Here is a tiny trained network, its code and every weight. The questions are about switching its units off for an input and a class, where a switched-off unit gives its printed mean instead of its output.

import numpy as np


def w(rows, s, z=0):
    codes = np.array(rows[::2]) - 128.0
    scale = np.full(codes.shape[1], s)
    scale[-1] = z or s
    return codes * scale


def norm(h):
    return h / np.sqrt((h * h).mean(-1, keepdims=True) + 1e-5)


def f(y):
    return np.maximum(y, 0)


def log_softmax(a):
    a = a - a.max(-1, keepdims=True)
    return a - np.log(np.exp(a).sum(-1, keepdims=True))


def net(x, mask):
    res = np.array(x, float).reshape(1, 8) / 4 @ E
    u = 0
    for l in range(2):
        y = f(norm(res) @ A[l][:, :-1].T + A[l][:, -1])
        res = res + np.where(mask[u : u + 13], y, B[l][:, -1]) @ B[l][:, :-1]
        u += 13
    return log_softmax(norm(res)[-1] @ U[:, :-1].T + U[:, -1])


A, B = {}, {}
E = w([
[153,72,163,169,52,209,136,159],'x0',
[87,186,94,203,151,166,171,85],'x1',
[18,107,237,115,71,66,199,88],'x2',
[125,132,129,126,129,135,126,128],'x3',
[128,128,131,124,130,133,128,128],'x4',
[145,2,139,126,230,151,161,56],'x5',
[127,134,130,123,128,138,128,125],'x6',
[135,104,148,156,100,107,16,35],'x7',
],0.011)
A[0] = w([
[72,118,116,252,171,146,145,100,94],'L0N0',
[129,159,155,117,104,158,64,68,14],'L0N1',
[138,211,79,121,100,143,71,179,111],'L0N2',
[152,99,149,187,42,211,137,151,14],'L0N3',
[104,157,90,74,144,165,214,176,87],'L0N4',
[81,135,169,137,109,126,82,73,99],'L0N5',
[84,223,74,238,128,146,157,73,3],'L0N6',
[137,135,101,160,136,128,38,78,74],'L0N7',
[125,138,54,80,149,102,132,89,102],'L0N8',
[103,171,142,134,114,113,104,139,37],'L0N9',
[78,159,173,136,91,101,120,160,92],'L0N10',
[161,95,147,41,103,63,81,166,15],'L0N11',
[79,195,85,64,186,58,102,102,2],'L0N12',
],0.014,0.0075)
B[0] = w([
[160,110,152,29,122,124,92,152,227],'L0N0',
[192,92,109,125,114,15,175,196,167],'L0N1',
[151,124,97,167,120,180,192,47,253],'L0N2',
[105,119,218,183,220,141,74,147,223],'L0N3',
[192,66,132,169,89,12,132,160,233],'L0N4',
[144,76,104,143,127,59,141,198,210],'L0N5',
[185,124,194,5,112,141,101,161,230],'L0N6',
[161,83,110,148,108,58,149,174,217],'L0N7',
[122,112,158,170,160,176,118,140,190],'L0N8',
[113,120,116,155,81,184,158,82,154],'L0N9',
[149,119,74,154,151,153,178,36,220],'L0N10',
[168,159,198,35,122,178,119,136,209],'L0N11',
[137,140,222,221,171,160,93,143,209],'L0N12',
],0.012,0.007)
A[1] = w([
[148,104,156,135,104,138,113,165,160],'L1N0',
[149,134,144,64,120,156,138,105,117],'L1N1',
[130,190,143,167,38,125,99,161,130],'L1N2',
[134,158,154,60,116,140,96,165,2],'L1N3',
[5,140,147,99,105,75,137,117,61],'L1N4',
[138,58,123,121,172,117,143,114,183],'L1N5',
[139,140,77,145,123,139,74,148,34],'L1N6',
[165,163,41,126,182,134,78,139,76],'L1N7',
[136,204,115,113,169,81,124,113,170],'L1N8',
[112,116,132,121,134,155,168,167,110],'L1N9',
[115,153,122,109,157,150,208,206,47],'L1N10',
[111,121,180,131,117,93,157,105,141],'L1N11',
[99,151,161,168,152,139,90,145,19],'L1N12',
],0.019,0.0057)
B[1] = w([
[99,194,132,115,155,79,133,144,230],'L1N0',
[128,175,109,93,113,130,140,134,181],'L1N1',
[55,97,109,76,217,115,159,45,166],'L1N2',
[146,231,171,134,93,141,136,128,156],'L1N3',
[145,94,62,142,96,222,80,220,149],'L1N4',
[89,213,107,138,93,136,179,68,253],'L1N5',
[86,81,119,105,166,149,174,180,137],'L1N6',
[64,91,134,124,36,161,112,201,162],'L1N7',
[60,82,161,102,167,140,67,106,145],'L1N8',
[134,125,118,135,140,132,36,94,151],'L1N9',
[104,58,133,76,136,58,4,86,153],'L1N10',
[190,134,57,153,133,185,79,180,207],'L1N11',
[138,203,133,220,145,130,143,121,142],'L1N12',
],0.013)
U = w([
[145,160,122,140,114,125,150,146,253],'0',
[156,140,183,2,109,148,94,137,102],'1',
[132,83,84,147,82,188,126,226,99],'2',
[161,42,121,151,129,8,127,129,90],'3',
[99,116,227,193,212,149,97,136,73],'4',
[149,187,114,154,106,117,157,136,178],'5',
[96,123,69,92,128,169,192,24,56],'6',
],0.015,0.014)

Each question gives the input, the list of numbers given to net, and the class t.
The units are the neurons (one row each of A and B). Each row of codes is followed by its name. A weight is (code - 128) times the scale printed after its matrix; where a second scale follows, it is the last column's (A, B and U).
mask holds one flag per neuron, layer by layer. A switched-off neuron (its flag False) gives its mean, the last column of its row in B, instead of its output. The means were averaged over made-up inputs and are rounded, as every weight is.
A unit's drop is (log p(t) with every unit on - log p(t) with that unit switched off) / (log p(t) with every unit on - log p(t) with every unit switched off).
The circuit of an input: a set's keep is (log p(t) with only the set's units on - log p(t) with every unit switched off) / (log p(t) with every unit on - log p(t) with every unit switched off). Starting from the 12 units with the biggest drops (on a tie, the unit counted first), units are removed one at a time, each time the one whose removal leaves the highest keep (on an exact tie, the one counted first), for as long as the keep stays at least 0.8.
circuit, biggest first: the units of the circuit, biggest drop first
unit that matters most: the unit with the biggest drop
k most important neurons: the k neurons with the biggest drops, biggest first
top k neurons in layer l: the k neurons of layer l with the biggest drops, biggest first
input [0,2,-8,8,2,-6,3,7], class 2: top 2 neurons in layer 1 : [L1N7, L1N5]
input [-7,6,-1,5,-1,-5,-3,4], class 4: top 3 neurons in layer 0 : [L0N12, L0N11, L0N8]
input [7,0,7,-5,-5,2,-6,1], class 2: circuit, biggest first : [L1N11]
input [4,2,-7,-7,0,-2,-4,-8], class 3: 2 most important neurons : [L0N4, L1N10]
input [-4,4,-3,-6,7,7,3,7], class 3: 3 most important neurons : [L0N7, L0N2, L0N10]
input [-2,-6,-7,-4,3,7,4,-5], class 2: top 2 neurons in layer 0 : [L0N6, L0N2]
input [3,0,-7,5,-8,-6,7,-8], class 3: top 2 neurons in layer 1 : [L1N10, L1N5]
input [4,-2,0,-4,1,-5,3,2], class 6: circuit, biggest first : [L0N2, L0N10]
input [-2,-5,-3,2,0,-8,-7,0], class 6: circuit, biggest first : [L0N2, L1N2]
input [-2,-6,1,-1,8,8,3,6], class 5: top 2 neurons in layer 1 : [L1N5, L1N2]
input [1,6,-8,0,1,5,7,3], class 2: 2 most important neurons : [L1N7, L0N11]
input [-4,5,-1,-5,-3,-3,0,-4], class 1: 2 most important neurons : [L0N6, L1N5]
input [-5,8,1,-4,-4,3,-2,-8], class 1: circuit, biggest first : [L0N6, L1N10]
input [-4,-2,6,2,-5,7,-8,6], class 0: circuit, biggest first : [L1N5, L1N2]
input [2,-2,-3,-2,4,6,3,8], class 3: circuit, biggest first : [L0N7]
input [6,6,7,-3,-6,8,0,-5], class 6: 2 most important neurons : [L1N5, L0N6]
input [-8,-2,4,-4,1,7,-4,-5], class 4: 2 most important neurons : [L0N12, L0N2]
input [6,6,4,-5,-5,-8,-6,4], class 6: top 2 neurons in layer 0 : [L0N10, L0N12]
input [-3,4,4,8,-5,-8,3,6], class 6: 2 most important neurons : [L1N2, L0N4]
input [4,-2,6,2,5,4,2,0], class 2: unit that matters most : L1N4
input [8,-7,-6,4,-6,-5,-3,-4], class 4: 4 most important neurons : [L0N3, L0N6, L0N0, L1N5]
input [-2,-7,1,7,-8,6,2,4], class 5: 3 most important neurons : [L1N5, L0N6, L0N0]
input [-6,8,4,-5,8,-7,0,-1], class 1: 3 most important neurons : [L0N6, L1N5, L1N8]
input [2,8,5,1,2,-7,3,-7], class 1: 3 most important neurons : [L0N6, L1N10, L1N5]
input [2,2,-7,-5,0,-2,6,-8], class 3: circuit, biggest first : [L0N4, L1N10]
input [-5,0,1,-2,6,4,-4,-6], class 3: 2 most important neurons : [L0N4, L0N2]
input [4,-1,4,-6,1,8,5,-5], class 6: circuit, biggest first : [L1N5, L1N9]
input [-1,-2,2,4,-3,-1,0,5], class 3: circuit, biggest first : [L0N5]
input [8,7,6,-6,7,-8,0,6], class 4: 2 most important neurons : [L0N3, L1N5]
input [-6,0,-7,1,1,-1,-5,5], class 2: top 2 neurons in layer 0 : [L0N3, L0N4]
